The symbols move the states like this.
q125: c>q172, m>q505, e>q193, b>q787, o>q814, w>q303
q98: c>q725, m>q930, e>q149, b>q221, o>q17, w>q201
q205: c>q680, m>q663, e>q290, b>q486, o>q124, w>q39
q998: c>q924, m>q799, e>q717, b>q638, o>q640, w>q663
q886: c>q683, m>q662, e>q260, b>q505, o>q42, w>q193
q638: c>q305, m>q806, e>q998, b>q717, o>q204, w>q241
q148: c>q260, m>q680, e>q341, b>q42, o>q39, w>q261
q290: c>q928, m>q725, e>q486, b>q205, o>q201, w>q511
q172: c>q814, m>q511, e>q274, b>q637, o>q125, w>q556
q39: c>q148, m>q205, e>q511, b>q683, o>q260, w>q637
q305: c>q204, m>q403, e>q924, b>q737, o>q638, w>q988
q663: c>q931, m>q998, e>q725, b>q241, o>q221, w>q205
q403: c>q154, m>q276, e>q561, b>q230, o>q806, w>q305
q221: c>q663, m>q640, e>q98, b>q149, o>q931, w>q124
q787: c>q637, m>q260, e>q125, b>q193, o>q261, w>q818
q931: c>q221, m>q924, e>q17, b>q988, o>q663, w>q680
q193: c>q274, m>q886, e>q787, b>q125, o>q276, w>q154
q928: c>q201, m>q17, e>q775, b>q680, o>q290, w>q341
q511: c>q341, m>q290, e>q683, b>q39, o>q505, w>q172
q561: c>q818, m>q261, e>q230, b>q403, o>q799, w>q924
q274: c>q276, m>q683, e>q637, b>q172, o>q193, w>q806
q717: c>q737, m>q556, e>q638, b>q998, o>q930, w>q725
q124: c>q205, m>q221, e>q201, b>q662, o>q680, w>q260
q149: c>q241, m>q204, e>q221, b>q98, o>q988, w>q662
q486: c>q775, m>q241, e>q205, b>q290, o>q662, w>q683
q818: c>q799, m>q787, e>q303, b>q154, o>q561, w>q640
q799: c>q561, m>q637, e>q556, b>q806, o>q818, w>q998
q640: c>q998, m>q818, e>q930, b>q204, o>q924, w>q221
q230: c>q303, m>q814, e>q403, b>q561, o>q556, w>q737
q204: c>q638, m>q154, e>q640, b>q930, o>q305, w>q149
q154: c>q806, m>q193, e>q818, b>q303, o>q403, w>q204
q988: c>q149, m>q305, e>q931, b>q17, o>q241, w>q775
q505: c>q511, m>q201, e>q886, b>q260, o>q341, w>q125
q17: c>q98, m>q737, e>q988, b>q931, o>q725, w>q928
q814: c>q125, m>q341, e>q276, b>q261, o>q172, w>q230
q806: c>q403, m>q274, e>q799, b>q556, o>q154, w>q638
q680: c>q124, m>q931, e>q928, b>q775, o>q205, w>q148
q683: c>q42, m>q486, e>q39, b>q511, o>q886, w>q274
q637: c>q261, m>q39, e>q172, b>q274, o>q787, w>q799
q261: c>q787, m>q148, e>q814, b>q276, o>q637, w>q561
q725: c>q17, m>q717, e>q241, b>q663, o>q98, w>q290
q775: c>q662, m>q988, e>q680, b>q928, o>q486, w>q42
q303: c>q556, m>q125, e>q154, b>q818, o>q230, w>q930
q201: c>q290, m>q98, e>q662, b>q124, o>q928, w>q505
q556: c>q230, m>q172, e>q806, b>q799, o>q303, w>q717
q42: c>q886, m>q775, e>q148, b>q341, o>q683, w>q276
q924: c>q640, m>q561, e>q737, b>q305, o>q998, w>q931
q737: c>q930, m>q230, e>q305, b>q924, o>q717, w>q17
q276: c>q193, m>q42, e>q261, b>q814, o>q274, w>q403
q662: c>q486, m>q149, e>q124, b>q201, o>q775, w>q886
q341: c>q505, m>q928, e>q42, b>q148, o>q511, w>q814
q260: c>q39, m>q124, e>q505, b>q886, o>q148, w>q787
q930: c>q717, m>q303, e>q204, b>q640, o>q737, w>q98
q241: c>q988, m>q638, e>q663, b>q725, o>q149, w>q486

The rows follow the links: the fewer symbols apart two states are, the more alike their rows tend to be.

Row, then state:
33 -9 12 18 -7 -17 -1 -6 -11 -4 -11 37 36 11 10 -10 -26 -15 -2 -37 -4 49 11 15 20 9 -5 -32 7 0 -14 25 30 6 22 16 -17 15 26 2 -27 -6 13 21 -41 -4 -14 -15 18 1 18 31 15 -5 -30 6 -16 28 -6 6 -34 8 4 24 -5 11 -4; state q928
0 17 -32 5 -18 9 -3 -18 26 0 -9 13 -24 -18 7 -26 -4 26 -8 -5 4 3 -9 16 9 19 -20 -17 56 6 36 6 -26 -16 5 21 -45 2 5 10 -22 11 27 -14 -20 -4 -6 -41 1 7 -17 31 29 7 -20 -10 -27 20 24 -18 7 4 1 4 10 23 10; state q230
12 6 -10 -44 -4 13 8 -2 2 -4 -3 2 -18 -8 -11 -3 0 3 10 -18 0 10 19 -1 27 26 -23 8 18 -20 -38 -16 52 -16 13 20 -6 4 11 12 9 6 9 14 5 19 0 9 43 -14 15 -8 13 -1 -15 0 -29 -13 34 42 -20 35 -4 29 -8 33 19; state q42
34 34 -22 -5 5 5 -5 4 -16 26 -4 -20 22 -5 -18 14 1 6 4 -1 17 -6 13 -54 -26 35 -16 0 -29 -17 12 11 -10 0 -24 1 25 1 0 2 27 8 -35 22 23 1 0 12 9 -13 -9 -24 -40 -5 -11 30 21 -8 -16 4 -7 18 11 8 -14 -38 -7; state q241
10 -4 18 43 -8 -5 -8 -19 15 -1 17 14 7 -10 36 -34 9 6 -26 -4 16 2 -11 -12 -26 -8 5 -28 19 -2 27 16 -34 33 -20 -10 -5 8 -27 -7 -11 0 10 -16 -34 5 -10 -3 -43 28 -11 28 4 0 -12 -17 15 34 1 -16 8 -29 0 -18 37 -13 -21; state q930
20 -16 19 16 29 -39 -24 -18 -26 -9 0 30 50 23 -4 10 -17 -38 -9 -6 8 14 -4 0 -11 11 4 -21 -25 10 8 46 11 2 22 -5 0 5 9 -8 2 -13 -24 2 -19 4 -13 -12 11 6 18 2 -16 -9 9 27 32 22 -25 -16 -11 -4 21 14 -22 -20 -28; state q290
33 -2 17 -11 28 -10 -17 1 -15 4 3 -7 39 26 -29 31 -9 -19 3 7 10 6 16 -36 -12 13 -4 6 -31 -19 -16 20 25 4 10 -8 26 -3 -9 3 11 -15 -18 18 1 3 -7 16 28 -5 28 -26 -53 -10 -5 29 15 -6 -20 22 -25 5 -1 17 -10 -23 -26; state q486
-58 -36 18 7 10 0 0 18 11 -24 16 5 -10 2 6 6 17 -7 -4 13 -23 -21 -15 32 11 -41 25 18 -7 17 -34 -29 11 9 17 -19 -1 -11 -13 -17 7 -18 4 -32 12 8 6 5 -21 6 7 -8 19 -6 25 -26 -6 -8 7 4 23 -12 -19 -20 13 15 2; state q787
-5 -27 16 -37 15 -14 -11 -11 -7 -8 35 15 -21 -2 3 -13 11 -8 3 -7 7 -6 -2 -20 7 10 -1 26 -2 -12 -26 -20 38 7 2 -15 12 4 -19 1 29 -8 -9 0 11 35 10 10 -2 -9 10 -27 -16 -12 33 -20 13 -17 27 41 21 7 -25 3 14 18 13; state q886
-12 -26 3 7 -9 10 -10 -21 34 -9 -11 30 -4 7 0 -4 -8 10 -9 -4 -4 20 -7 50 24 5 -3 -18 52 -1 -5 18 7 2 30 24 -27 -5 14 -9 -27 -5 28 -25 -26 -8 -4 -28 13 8 17 27 17 1 -18 8 -32 21 24 3 -16 -5 13 29 12 30 -14; state q814
28 -13 25 -17 9 -15 -10 4 -17 4 36 9 4 4 5 -5 -1 -20 -4 -14 14 24 5 -26 0 -4 7 11 -7 -26 -42 -13 38 35 -6 -15 24 5 -14 6 17 -17 0 2 -10 21 9 38 -1 -12 13 -18 -32 -20 6 -20 21 -10 3 45 -15 -3 -32 7 19 -1 -6; state q662

Each walk starts at a row. The symbols on each line, taken left to right, move it on to the next state.
Each answer is a row, close to the row of the state it stands for.
new walk
-19 -44 29 15 18 -12 -25 -24 15 -20 34 47 -6 5 19 -10 -2 -9 -24 10 -5 12 -20 12 -3 -15 6 -1 30 11 -7 9 -6 14 20 -16 -10 -9 -17 -18 -7 -18 22 -45 -26 36 5 -22 -35 17 20 10 10 -3 15 -8 10 22 25 -1 21 -10 -9 0 23 27 -21
e m m e b c b m: 24 7 -7 29 9 -27 -10 -25 -24 6 -9 16 28 9 -8 -3 -18 -14 11 -16 18 4 -8 -34 -20 26 -16 -26 -17 18 48 46 -35 -14 -5 2 -8 7 12 -6 -6 2 -28 25 -13 -6 -4 -14 -4 2 -12 5 -8 -2 3 23 40 22 -35 -19 1 1 29 -2 -21 -35 -12
b e b c e: 33 12 -9 12 -16 -12 12 -13 -12 1 -9 18 13 -15 14 -33 -24 11 -1 -42 6 30 -1 -7 10 33 -27 -20 19 -3 22 15 4 10 -13 36 -22 22 25 19 -34 23 11 33 -35 -17 -8 -22 -5 -5 -15 42 22 8 -12 2 -3 21 -5 6 -2 4 21 16 12 9 2
new walk
21 -5 15 15 -10 -20 1 -11 -19 -2 29 28 8 -8 35 -38 -11 -3 -3 -24 33 19 -12 -18 -17 15 -18 -10 7 12 24 21 -12 22 -15 -18 1 19 -11 1 -9 5 2 26 -31 22 -1 -14 -38 4 -23 15 3 -5 22 -17 46 24 -16 6 27 -12 -11 -4 13 -12 -6
c o o e m e w b c: 32 16 -1 -16 -14 -4 3 1 -4 4 35 -5 -7 -13 6 -32 15 20 -2 -12 29 11 8 -54 -14 22 -20 10 -6 -24 -4 -16 10 25 -26 -8 32 6 -23 23 20 9 -13 11 -3 15 10 26 -19 -8 -17 -13 -27 -1 15 -16 28 -17 5 35 15 5 -30 -7 30 -7 6
c e m c b c o o b: 9 20 -1 39 8 -6 -19 -18 15 -1 -10 -12 25 18 -12 7 -6 3 -19 12 10 -2 -4 -15 -33 5 -6 -35 16 4 45 34 -62 3 -10 -5 -4 7 0 -10 -6 -6 -5 -23 -18 -20 -12 -15 -8 5 -8 13 -26 10 -14 25 15 23 -21 -46 -5 -15 20 -6 -12 -31 -31
new walk
-8 -50 16 -15 9 -31 -18 -31 -16 -18 34 49 -12 -3 23 -30 -14 -29 3 -14 4 14 -11 2 6 10 8 16 2 11 -23 23 21 13 23 -4 -1 14 -10 -15 0 -9 -5 -7 -18 37 12 -14 -25 2 22 -2 23 -4 37 -16 31 14 19 15 32 -8 2 6 9 20 8
w b e c c w w: 30 16 -3 39 -33 23 4 -1 25 7 -18 9 16 -16 17 -10 -10 15 -13 -8 14 28 -2 12 2 10 -17 -22 40 -6 20 17 -22 5 -4 28 -28 3 12 12 -27 15 16 2 -36 -24 -12 -15 4 18 -4 44 15 11 -33 13 -21 21 8 -24 -22 -8 6 13 15 -5 -2
c c m c m w c: -10 -12 7 6 -5 -9 -13 -36 24 -9 23 18 -24 -11 31 -22 4 12 -17 -1 7 -19 -21 -6 -20 11 -5 4 35 1 30 0 -38 2 -11 -10 -10 9 -25 -11 -3 -4 -1 -41 -13 15 5 -33 -46 14 -14 13 12 5 19 -16 12 25 22 -6 34 -6 -4 -17 26 14 0
new walk
31 30 -4 0 11 10 -10 5 18 16 -3 -28 10 0 -21 14 11 18 -20 41 9 -16 2 -43 -28 3 -12 -3 11 -31 23 5 -36 1 -17 -10 26 2 -11 4 22 -2 -6 -18 6 -16 -4 9 8 4 -1 -13 -53 -3 -25 36 10 0 -14 -17 -12 4 2 -3 8 -33 -13
c e b o w w m c: 48 40 -13 -19 -16 11 19 13 -1 12 -5 -16 -2 -26 -7 -19 6 25 5 -24 18 22 18 -22 12 32 -35 2 8 -27 -3 -15 17 15 -28 28 -6 4 9 19 2 24 3 42 -1 -8 -11 10 23 -11 -18 11 0 13 -28 -3 -1 -12 8 27 -30 20 -18 11 0 6 19
b b w c o w c: -46 -24 5 -16 12 -17 1 12 -36 -28 8 12 -25 4 8 1 6 -21 17 -7 -18 -15 -3 11 21 -21 10 31 -41 16 -32 -22 36 0 7 -14 6 -7 0 -12 5 -8 -11 3 20 19 6 2 -20 -10 -5 -8 30 2 43 -26 11 -7 -2 10 32 -8 -7 -18 3 23 21
new walk
-33 16 -29 -3 -30 33 27 19 15 6 -21 -26 -19 -19 -5 -3 2 27 20 3 -19 -16 5 28 11 -15 -2 8 9 8 16 -23 -14 -23 -7 22 -25 -7 8 10 -7 7 16 2 26 -29 0 -8 2 -8 -23 17 42 13 -12 -11 -42 2 1 -17 5 -7 4 -7 0 25 27
b w c o w m: 43 35 -8 -1 -24 43 13 10 26 20 -3 -29 5 -26 -12 -10 5 26 -14 -2 12 24 15 -11 -2 7 -18 -15 29 -38 -2 -14 -8 17 -24 23 -2 -10 -3 10 -1 4 17 4 -5 -21 -7 11 18 1 -9 20 -11 -4 -38 0 -35 -3 19 8 -34 13 -4 12 17 7 -5
e e c o c o b: -7 34 -13 25 -25 19 30 35 30 4 -25 -32 8 -16 5 3 12 14 2 -12 -15 5 6 34 10 -28 3 -12 2 4 9 -19 -10 7 -22 18 -20 -11 17 13 -17 15 18 9 -2 -47 -8 13 15 1 -24 35 15 3 -36 -14 -28 -3 -11 -19 -12 -12 -11 -11 11 2 9
new walk
-57 1 -2 6 -17 0 13 -1 12 -9 15 -6 -41 -9 24 -13 22 10 2 17 -6 -23 -9 14 -9 -34 16 25 -9 17 13 -31 -27 -1 -14 -16 2 2 -16 -12 4 3 -6 -22 24 -10 14 3 -39 8 -25 3 21 5 23 -23 4 -1 -2 -16 52 -12 -3 -34 9 0 16
c c m m b b c b c: -42 -14 -10 -16 22 -14 6 -1 -22 -3 -16 1 -7 23 -16 37 -1 -21 23 16 -26 -20 2 12 3 -14 16 17 -49 27 -9 9 11 -35 34 3 3 -2 15 -17 4 -9 -24 10 36 3 11 -9 13 -11 9 -27 5 4 31 12 7 -12 -25 -11 19 0 28 0 -39 -8 6
b e w b b m e: 6 -10 1 -44 31 -5 -26 -14 -19 7 4 1 1 27 -29 38 -6 -24 0 12 -3 -24 4 -26 5 28 -2 22 -9 -12 -24 11 27 -22 6 -9 10 -6 -2 2 27 -17 -23 -2 33 30 4 -11 25 -16 35 -48 -18 -5 16 17 9 -10 11 25 -8 22 16 22 -32 -5 -2
new walk
-1 25 -24 -17 -12 32 1 -8 27 16 1 -27 -24 -25 -15 -4 8 34 -5 1 1 -5 11 -3 5 27 -20 5 49 -30 2 -25 -7 -8 -8 20 -19 -14 -7 13 6 14 19 -4 14 -3 0 -6 16 -7 -7 -1 17 8 -16 -3 -47 -10 45 10 -14 13 -6 14 7 22 19
m w w m c b m c e: -6 -12 5 -24 36 8 -33 -10 18 -3 6 -18 9 11 -34 33 7 3 -10 45 -6 -20 -1 -5 -16 11 2 12 8 -20 -12 -3 -9 -18 19 -5 10 -12 -12 -6 25 -21 -7 -38 13 9 -3 -10 10 0 35 -44 -29 0 0 34 -14 -7 10 5 -3 17 4 11 -3 1 -26
e m w c e o c o m: -4 -31 4 -9 28 -26 -29 -43 -30 -17 -6 38 11 36 -2 11 -11 -34 2 2 -4 -12 -13 7 0 27 -5 -4 -21 9 10 41 7 -24 41 -9 -8 7 6 -12 -2 -4 -26 0 -1 31 5 -32 3 -3 25 -13 4 7 18 30 29 18 4 -6 12 13 31 12 -28 -13 -14
new walk
-15 0 8 8 -15 -17 23 24 -30 -6 2 -4 -10 -7 21 -13 4 -9 17 -26 10 -6 -2 -10 -6 -16 3 20 -44 6 9 -19 -13 13 -31 -13 14 1 -5 7 3 6 -9 41 7 -11 8 19 -29 -9 -33 11 6 -3 31 -26 35 -13 -38 5 42 -14 -5 -35 8 -27 22
c w o w w o: -38 -7 -12 -4 -13 14 14 33 21 -11 -28 -7 -8 -6 -8 21 6 8 11 -1 -33 -8 10 64 26 -37 21 7 -1 8 -36 -20 11 -7 17 13 -25 -22 12 -4 -16 3 32 -12 6 -22 -2 -1 19 6 6 17 33 2 -15 -8 -54 -8 14 -8 -12 -2 0 -2 6 28 10
m w w m b c w w: 21 17 14 7 -3 13 -3 3 26 12 28 -21 -6 -21 4 -18 18 15 -24 15 11 -1 1 -37 -25 -7 0 9 26 -26 -2 -37 -11 31 -43 -16 16 -5 -29 7 18 6 2 -9 -1 7 0 28 -22 4 -18 -5 -27 -6 -14 -15 10 -12 12 9 -3 -9 -31 -14 39 -15 -5
